Here is a tiny trained network, its code and every weight. The questions are about switching its units off for an input and a target symbol, where a switched-off unit gives its printed mean instead of its output.

import numpy as np


def w(rows, s, z=0):
    codes = np.array(rows[::2]) - 128.0
    scale = np.full(codes.shape[1], s)
    scale[-1] = z or s
    return codes * scale


def norm(h):
    return h / np.sqrt((h * h).mean(-1, keepdims=True) + 1e-5)


def f(y):
    return y / 2 * (1 + np.tanh(0.7978845608 * (y + 0.044715 * y**3)))


def softmax(a):
    e = np.exp(a - a.max(-1, keepdims=True))
    return e / e.sum(-1, keepdims=True)


def log_softmax(a):
    a = a - a.max(-1, keepdims=True)
    return a - np.log(np.exp(a).sum(-1, keepdims=True))


def net(x, mask):
    ids = ['βγδεζλσφψω'.index(c) for c in x.split()]
    T = len(ids)
    res = E[ids] + P[:T]
    q, k, v = (norm(res) @ M[0].T for M in (Q, K, V))
    z = softmax(np.where(np.tri(T) > 0, q @ k.T / 2**0.5, -1e9)) @ v
    res = res + np.where(mask[0], z, O[0][:, -1]) @ O[0][:, :-1]
    y = f(norm(res) @ A[0][:, :-1].T + A[0][:, -1])
    res = res + np.where(mask[1:9], y, B[0][:, -1]) @ B[0][:, :-1]
    return log_softmax(norm(res)[-1] @ U[:, :-1].T + U[:, -1])


Q, K, V, O, A, B = {}, {}, {}, {}, {}, {}
E = w([
[200,41,108,192,85,28],'β',
[209,151,161,170,138,109],'γ',
[179,142,136,164,148,124],'δ',
[223,191,157,116,112,127],'ε',
[176,112,139,150,91,65],'ζ',
[217,153,133,167,128,137],'λ',
[203,44,58,184,70,71],'σ',
[155,218,49,70,75,156],'φ',
[56,97,67,34,141,2],'ψ',
[182,97,242,218,43,87],'ω',
],0.0079)
P = w([
[63,167,142,139,181,182],'0',
[182,135,45,75,164,85],'1',
[105,10,209,2,124,175],'2',
[123,136,156,222,22,81],'3',
[178,164,71,64,152,100],'4',
[119,30,200,93,128,111],'5',
[126,150,156,203,18,84],'6',
[169,162,59,66,160,103],'7',
[92,126,211,75,143,119],'8',
[148,152,150,193,25,94],'9',
[165,160,62,68,167,108],'10',
[42,137,171,89,177,120],'11',
[161,147,129,172,21,107],'12',
],0.0097)
Q[0] = w([
[231,139,74,101,254,109],'head 1',
[65,103,183,161,136,187],'head 1',
],0.0085)
K[0] = w([
[48,127,112,250,215,217],'head 1',
[254,86,193,93,97,105],'head 1',
],0.0069)
V[0] = w([
[2,165,226,89,119,60],'head 1',
[185,84,194,197,208,49],'head 1',
],0.0065)
O[0] = w([
[2,152,184,144,20,95,23],'head 1',
[136,97,159,13,67,200,1],'head 1',
],0.0082,0.0025)
A[0] = w([
[112,162,93,196,118,89,26],'neuron 1',
[112,71,246,94,173,97,248],'neuron 2',
[172,79,83,135,99,115,25],'neuron 3',
[142,110,102,41,79,137,87],'neuron 4',
[140,73,144,157,100,90,209],'neuron 5',
[107,130,168,141,68,133,251],'neuron 6',
[143,199,99,121,110,159,102],'neuron 7',
[148,105,82,78,153,72,104],'neuron 8',
],0.012,0.0017)
B[0] = w([
[183,39,137,122,106,73,255],'neuron 1',
[128,15,196,104,160,114,211],'neuron 2',
[118,182,131,120,184,123,231],'neuron 3',
[124,37,134,187,160,132,218],'neuron 4',
[100,150,171,72,132,190,228],'neuron 5',
[101,180,1,162,102,164,172],'neuron 6',
[113,140,184,143,131,102,204],'neuron 7',
[86,171,177,147,100,159,243],'neuron 8',
],0.0098,0.0051)
U = w([
[138,4,132,32,150,171,213],'β',
[81,68,216,181,153,195,108],'γ',
[49,159,216,193,165,183,57],'δ',
[51,254,224,96,151,83,46],'ε',
[26,142,40,97,90,185,221],'ζ',
[126,186,127,148,193,185,5],'λ',
[226,167,25,49,201,209,143],'σ',
[188,122,84,192,144,29,167],'φ',
[46,133,78,75,63,71,115],'ψ',
[99,116,115,231,54,231,109],'ω',
],0.007,0.0019)

Each question gives the input, a string of symbols that net reads in full, and the target symbol t.
The units are the heads (2 rows each of Q, K, V and O) and the neurons (one row each of A and B). Each row of codes is followed by its name. A weight is (code - 128) times the scale printed after its matrix; where a second scale follows, it is the last column's (O, A, B and U).
mask holds one flag per unit, heads first, then neurons. A switched-off unit (its flag False) gives its mean, the last column of its rows in O or B, instead of its output. The means were averaged over made-up inputs and are rounded, as every weight is.
A unit's drop is (log p(t) with every unit on - log p(t) with that unit switched off) / (log p(t) with every unit on - log p(t) with every unit switched off).
The circuit of an input: a set's keep is (log p(t) with only the set's units on - log p(t) with every unit switched off) / (log p(t) with every unit on - log p(t) with every unit switched off). Starting from all 9 units, units are removed one at a time, each time the one whose removal leaves the highest keep (on an exact tie, the one counted first), for as long as the keep stays at least 0.8.
units of the circuit, in order: the units of the circuit, biggest drop first
most important unit: the unit with the biggest drop
top k neurons: the k neurons with the biggest drops, biggest first
input σ φ φ φ σ ω ζ φ σ δ φ σ, target ε: units of the circuit, in order	neuron 4; neuron 8
input ω φ λ φ γ, target ω: units of the circuit, in order	head 1; neuron 6; neuron 4
input ε σ σ φ ζ φ φ ζ, target ε: top 2 neurons	neuron 8; neuron 2
input λ φ φ, target γ: units of the circuit, in order	neuron 8; head 1; neuron 4
input σ ζ σ φ σ, target σ: units of the circuit, in order	head 1; neuron 1
input ω φ ψ δ φ φ σ σ, target ω: units of the circuit, in order	head 1; neuron 4; neuron 2; neuron 1
input β ζ σ σ ζ λ ε φ β σ β σ λ, target σ: top neuron	neuron 8
input σ ζ φ φ φ σ φ σ φ ε ψ, target σ: top 2 neurons	neuron 2; neuron 1
input ζ φ φ σ β γ φ ε, target ζ: units of the circuit, in order	head 1; neuron 6
input σ σ φ φ φ φ, target ε: units of the circuit, in order	head 1; neuron 8; neuron 4
input γ ε σ σ λ, target γ: units of the circuit, in order	head 1; neuron 4; neuron 1
input φ ζ σ φ γ σ β φ φ ψ δ, target φ: units of the circuit, in order	head 1; neuron 1
input ε β λ φ σ, target ε: units of the circuit, in order	neuron 8; neuron 3; head 1
input ζ β λ ζ σ, target ζ: units of the circuit, in order	head 1; neuron 6
input φ ε σ ζ ζ φ φ ω λ, target β: most important unit	neuron 2
input γ φ β γ ψ β ε φ φ φ σ, target γ: top 2 neurons	neuron 4; neuron 8
input δ ω φ φ φ σ ω φ σ φ, target φ: top 2 neurons	neuron 1; neuron 8
input σ γ γ γ φ ζ φ β ζ φ φ ε, target β: units of the circuit, in order	neuron 2; head 1
input ζ φ φ ψ φ φ ε φ δ, target β: top 2 neurons	neuron 2; neuron 8
input ω σ σ φ ε, target ω: top 3 neurons	neuron 4; neuron 6; neuron 1
input φ ε ω ζ φ φ, target δ: top 2 neurons	neuron 8; neuron 4
input β γ σ ε β φ φ σ σ φ φ, target β: top 2 neurons	neuron 4; neuron 6
input β β φ σ σ σ φ δ ζ σ ε, target β: top neuron	neuron 4
